How the points are linked:
*: Q956->Q168, Q466->Q297, Q452->Q860, Q866->Q600, Q750->Q727, Q297->Q778, Q494->Q733, Q990->Q770, Q396->Q480, Q38->Q949, Q851->Q466, Q770->Q648, Q527->Q982, Q480->Q682, Q446->Q494, Q645->Q373, Q682->Q858, Q614->Q583, Q918->Q459, Q727->Q684, Q769->Q17, Q373->Q41, Q858->Q114, Q982->Q769, Q77->Q686, Q906->Q893, Q114->Q77, Q168->Q750, Q246->Q452, Q860->Q990, Q583->Q246, Q459->Q290, Q559->Q645, Q778->Q942, Q684->Q918, Q948->Q527, Q290->Q948, Q648->Q956, Q17->Q906, Q942->Q866, Q733->Q38, Q600->Q559, Q72->Q614, Q31->Q72, Q686->Q851, Q100->Q396, Q904->Q446, Q893->Q31, Q949->Q100, Q41->Q904
$: Q956->Q38, Q466->Q893, Q452->Q682, Q866->Q982, Q750->Q494, Q297->Q906, Q494->Q750, Q990->Q396, Q396->Q990, Q38->Q956, Q851->Q31, Q770->Q100, Q527->Q600, Q480->Q860, Q446->Q727, Q645->Q290, Q682->Q452, Q614->Q77, Q918->Q41, Q727->Q446, Q769->Q942, Q373->Q459, Q858->Q246, Q982->Q866, Q77->Q614, Q906->Q297, Q114->Q583, Q168->Q733, Q246->Q858, Q860->Q480, Q583->Q114, Q459->Q373, Q559->Q948, Q778->Q17, Q684->Q904, Q948->Q559, Q290->Q645, Q648->Q949, Q17->Q778, Q942->Q769, Q733->Q168, Q600->Q527, Q72->Q686, Q31->Q851, Q686->Q72, Q100->Q770, Q904->Q684, Q893->Q466, Q949->Q648, Q41->Q918

The rows follow the links: the fewer symbols apart two points are, the more alike their rows tend to be.

Each row is also shifted at random along 4 hidden directions that mean nothing.

Known rows, each with its point:
+9 +12 +33 -32 -14 -17 -29 +7 +18 -35 +3 -15 -28 +16 +6 -19 -12 -28 -23 +22 +13 -26 -6 -19 -6; point Q648
-23 -8 -5 -15 -15 +14 +1 -8 -22 +1 +20 +12 0 -7 -12 +6 -9 -5 +6 -5 -14 +17 +14 -9 -8; point Q100
+18 -28 -5 -29 +17 -6 +11 -24 -14 -8 -1 -7 -4 -1 +6 +7 -13 +12 +6 +8 -4 +17 +1 +29 +11; point Q918
+5 +17 +16 +14 -17 +13 -25 -5 +37 -2 -30 -9 +1 +6 -2 -22 -12 +4 -41 +13 +14 -12 -3 +3 +3; point Q851
+2 +0 -8 -15 +33 -26 +16 +14 -8 -18 +2 +11 -5 +4 +15 0 +7 -27 +41 -9 +4 -23 +7 +3 -17; point Q446
+29 -19 -21 +5 +21 +8 +14 -6 -8 +7 -16 -3 +12 -3 +23 -5 0 +28 -14 -10 -4 +13 -13 +22 +11; point Q942
-12 +10 -22 +19 -12 +15 -21 +12 +5 +0 +29 -5 -12 -25 -5 +2 +0 +2 -8 +11 -4 -11 -3 -16 +18; point Q990
+4 -5 -2 +22 -9 +12 -17 -15 +21 +20 -34 +3 +6 -9 -19 -11 -1 +19 -32 -3 -4 -2 +12 +12 +3; point Q297
+12 -16 +3 -5 +6 -1 +10 -18 -8 +5 -6 -14 +4 -1 -14 +11 -1 +21 -1 +4 -4 +23 -2 +17 +15; point Q459
+10 -25 +4 -4 -3 -7 +18 -21 -9 +26 -13 +11 +7 +3 -3 +26 +19 +18 +4 -12 +4 +18 -3 +7 +5; point Q866
-8 +2 -1 -5 -16 -6 -7 +9 -17 +9 +16 -1 -8 +6 -18 -3 +9 -4 -1 -14 -28 +18 +9 -28 -8; point Q583
-17 +3 -12 +9 -18 +6 -3 +5 -18 +18 +5 +12 +6 0 -13 -1 +11 +1 +6 -21 -24 +14 +15 -20 -15; point Q614
+3 +7 -17 +17 +3 +31 -28 +6 +17 -9 0 -7 +0 -25 +17 -19 -22 +1 -32 +10 +11 -27 -7 +5 +7; point Q956
+16 -4 -10 +27 +21 +8 +3 +0 +1 +3 -2 -29 +7 -1 -13 +2 -5 +24 -10 +7 -9 +17 -15 +24 +27; point Q290
+10 -16 -17 -20 +19 -5 -12 -15 +2 -17 -13 -1 -13 -14 -6 -15 -19 -2 -2 +14 -5 -12 +19 +20 -3; point Q750
+10 -7 +10 +17 -1 -11 +7 +1 +1 +21 -4 -12 0 +10 -16 +21 +27 +11 +3 -10 -2 +7 -9 -4 +14; point Q559
+6 +16 -2 -7 -5 +22 -1 -9 +21 -18 +3 +7 +3 -4 +49 -6 -29 +3 -21 +17 +34 -6 -24 +7 +6; point Q77

Complete each set of four: the symbols that take the first to the second take the third to the fourth.
Answer with the point's name.
+1 -7 +40 -17 -17 -17 +21 -20 +5 +16 -6 +4 +3 +16 -17 +39 +16 +6 +16 +10 +21 +16 -6 +2 +3
: -10 0 +11 -26 +1 -1 +6 +10 -20 -14 +1 +15 +5 +16 +18 -14 -7 -29 +10 -12 +9 -9 +2 -11 -33
:: -2 +3 +4 +14 +7 -3 +17 +14 -3 +10 -1 +11 +13 +2 +20 +20 +14 -5 +18 -9 +22 -18 -15 -7 -4
: Q17

+14 -12 -3 +23 +1 +10 +2 -4 -4 +22 -14 -9 +9 +6 -5 +11 +12 +25 -17 -9 -1 +13 -9 +5 +14
: +13 +13 +6 +17 +26 -21 +14 +14 +9 -10 -1 -16 +5 +12 +7 +5 +2 +5 +13 +8 +5 -2 -19 +18 +12
:: -1 0 +5 -29 +2 -20 +12 +4 -20 -5 -4 +17 -3 +23 +10 -15 +12 -20 +15 -18 -12 +9 +11 -17 -28
: Q686

-11 +1 -5 -21 -13 +6 -5 -8 +6 -10 +20 +19 -12 -21 +17 +16 -3 -9 +7 +15 +21 -17 +0 -14 +2
: +14 +8 -10 +27 +6 +17 -23 -1 +29 0 -26 -8 +6 -6 +6 -29 -16 +16 -42 +4 +1 -10 -4 +14 +8
:: -4 +17 +15 +6 -1 -1 -13 +29 -2 -10 -9 -9 +3 +23 +1 -28 -4 -27 -7 -11 +0 -18 -4 -8 -22
: Q769

+7 +7 -22 +2 +10 +6 -3 +24 -21 -5 +11 -8 +6 +14 +23 -32 -7 -3 -11 -21 -28 +14 -7 -9 -9
: -19 +10 +29 +11 -19 -7 +8 +11 +9 +22 -9 +16 +8 +6 -19 +24 +25 -14 +19 -6 +20 -25 +6 -15 -14
:: +16 +10 +23 +14 +9 0 +14 +12 +9 +1 -8 -22 +11 +21 +16 +4 -1 +7 -9 +1 +20 +2 -31 +12 +15
: Q480

-15 +0 -31 -8 -3 +23 +8 -15 +1 -4 +31 +22 -3 -33 +17 +25 -14 +14 +16 +15 +9 +9 0 +6 +18
: -7 +6 -13 +6 -16 +4 -10 +10 -10 +4 +32 -1 -14 -10 -12 +3 +6 +2 0 -6 -21 +9 +2 -22 +7
:: +22 -16 -8 +7 +11 +2 +19 -4 -12 +18 -2 -7 +13 +3 +19 +19 +16 +20 -1 -14 +5 +13 -17 +8 +18
: Q982

-3 -3 -9 +21 +15 -7 +22 -6 +5 +14 -2 +1 +10 -10 -9 +30 +11 +20 +23 +5 +5 +3 -7 +17 +21
: -4 +20 +17 +33 -1 +10 +10 +17 +18 +12 -13 -5 +22 +12 +6 +1 +6 +2 -6 -4 +18 -13 -22 +3 +4
:: +7 -24 -11 -27 +16 +5 -3 -22 -4 -11 -13 +5 -3 -15 +6 -5 -18 +5 -1 +7 +4 +1 +12 +26 -1
: Q918

-12 +9 -6 +3 +6 -3 -11 +21 -16 -6 +0 -4 +2 0 -16 -22 -4 -20 +7 -11 -18 -14 +17 -9 -20
: +3 -16 -13 -42 +13 +7 +4 -17 -2 -23 -5 +23 -5 -19 +37 +2 -20 -7 +5 +10 +28 -13 +5 +14 -10
:: -31 +1 -21 +26 -9 +23 -13 +8 -13 +18 +8 +8 +15 -18 -36 -8 0 -5 +4 -16 -23 -3 +25 -8 -15
: Q956

-12 +11 +8 -1 -19 +10 -12 -14 +29 -4 -5 +8 -6 -14 +2 +6 -9 +3 -8 +22 +18 -9 +4 +2 +9
: +10 -28 -20 -18 +17 +18 +6 -25 -9 0 -13 +4 +8 -15 +13 +2 -20 +17 -4 +4 +8 +14 +1 +27 +6
:: +8 +5 -11 -1 +13 +9 -10 -5 +25 -18 -7 0 -5 -13 +30 -14 -16 +6 -16 +17 +11 -14 -7 +17 +12
: Q727

-7 -16 -8 -8 -3 -9 +7 -31 +18 +11 -29 +28 -7 -25 -19 +12 +5 +7 +12 +9 +1 -5 +30 +9 -3
: -8 +7 -12 +12 +26 -37 +20 +3 +8 +5 -13 +18 +1 -10 -14 +15 +21 -4 +50 +3 -7 -15 +15 +8 -8
:: -17 -1 +3 -17 -17 +12 -4 -2 -17 -6 +22 -4 -8 +2 -11 -2 -12 -4 -3 +2 -14 +22 +6 -10 0
: Q452

-14 +10 -15 +11 -11 +23 -14 +3 -11 -1 +28 -16 -2 -12 -12 -8 -15 +11 -11 +7 -17 +18 -2 -3 +15
: -9 +7 -6 +4 -16 -12 -20 +5 +2 -4 +32 -9 -27 -14 -32 +3 +11 -5 +1 +10 -24 +2 +9 -25 +11
:: -4 +7 +11 +35 -4 -8 0 +17 +9 +22 -2 -10 +8 +3 -21 +16 +28 +3 0 -5 +5 -15 -8 -8 +7
: Q459

+11 +8 +1 +7 +35 -24 +24 +3 +5 -9 -2 -5 +4 +4 +14 +13 +5 +3 +25 +8 +4 -4 -12 +21 +8
: +25 -23 +12 -28 +2 -19 +6 -20 +6 -1 -28 -1 -7 +15 +3 -6 +7 +7 -11 -1 -4 +9 +3 +13 -6
:: -19 +1 -24 +7 -1 +21 -8 +10 -23 -2 +16 -2 +8 -11 -7 -18 -17 -1 -5 -9 -20 +9 +7 -3 -6
: Q990

+9 -11 +17 +8 -7 -3 +19 -3 -4 +22 +0 -3 +7 +13 0 +29 +22 +9 +4 -10 +13 +8 -13 -5 +11
: -7 +15 +5 -12 -14 -1 -16 +6 +2 -20 +28 -22 -18 -1 -12 -10 -14 +0 -8 +21 -13 +13 -4 -9 +13
:: -2 +6 -17 +2 +21 -13 +9 +10 -12 +0 -8 +17 +6 +3 +12 -18 +6 -10 +17 -18 -20 -1 +13 0 -20
: Q727

-22 +3 +3 -1 -23 +45 -2 +7 -23 +6 +9 +9 +21 +6 +10 -11 -19 -5 -16 -20 +4 +11 -7 -12 -15
: -10 +5 +9 -6 +12 -34 +18 -1 +6 +6 -19 +27 +3 +8 -4 +12 +21 -17 +39 -7 +0 -9 +24 -4 -21
:: -9 +5 -15 +3 +23 -21 +17 +7 -2 +5 -14 +24 +2 -3 -2 -4 +14 -10 +31 -16 -12 -9 +20 +4 -20
: Q38

+12 +8 +5 +13 +24 -15 +12 +5 +8 -1 +4 -22 +5 +8 +2 +9 +8 +8 +11 +11 +4 +5 -20 +17 +21
: +7 -3 +28 +4 -7 -34 +6 +7 +6 +12 -5 -18 -9 +18 -33 +23 +36 -6 +10 -1 0 -7 -3 -9 +4
:: -15 +11 -23 +17 -2 +24 -10 -8 +20 -3 +18 +5 +2 -31 +6 +10 -16 +16 -8 +26 +7 -1 +0 +5 +23
: Q452

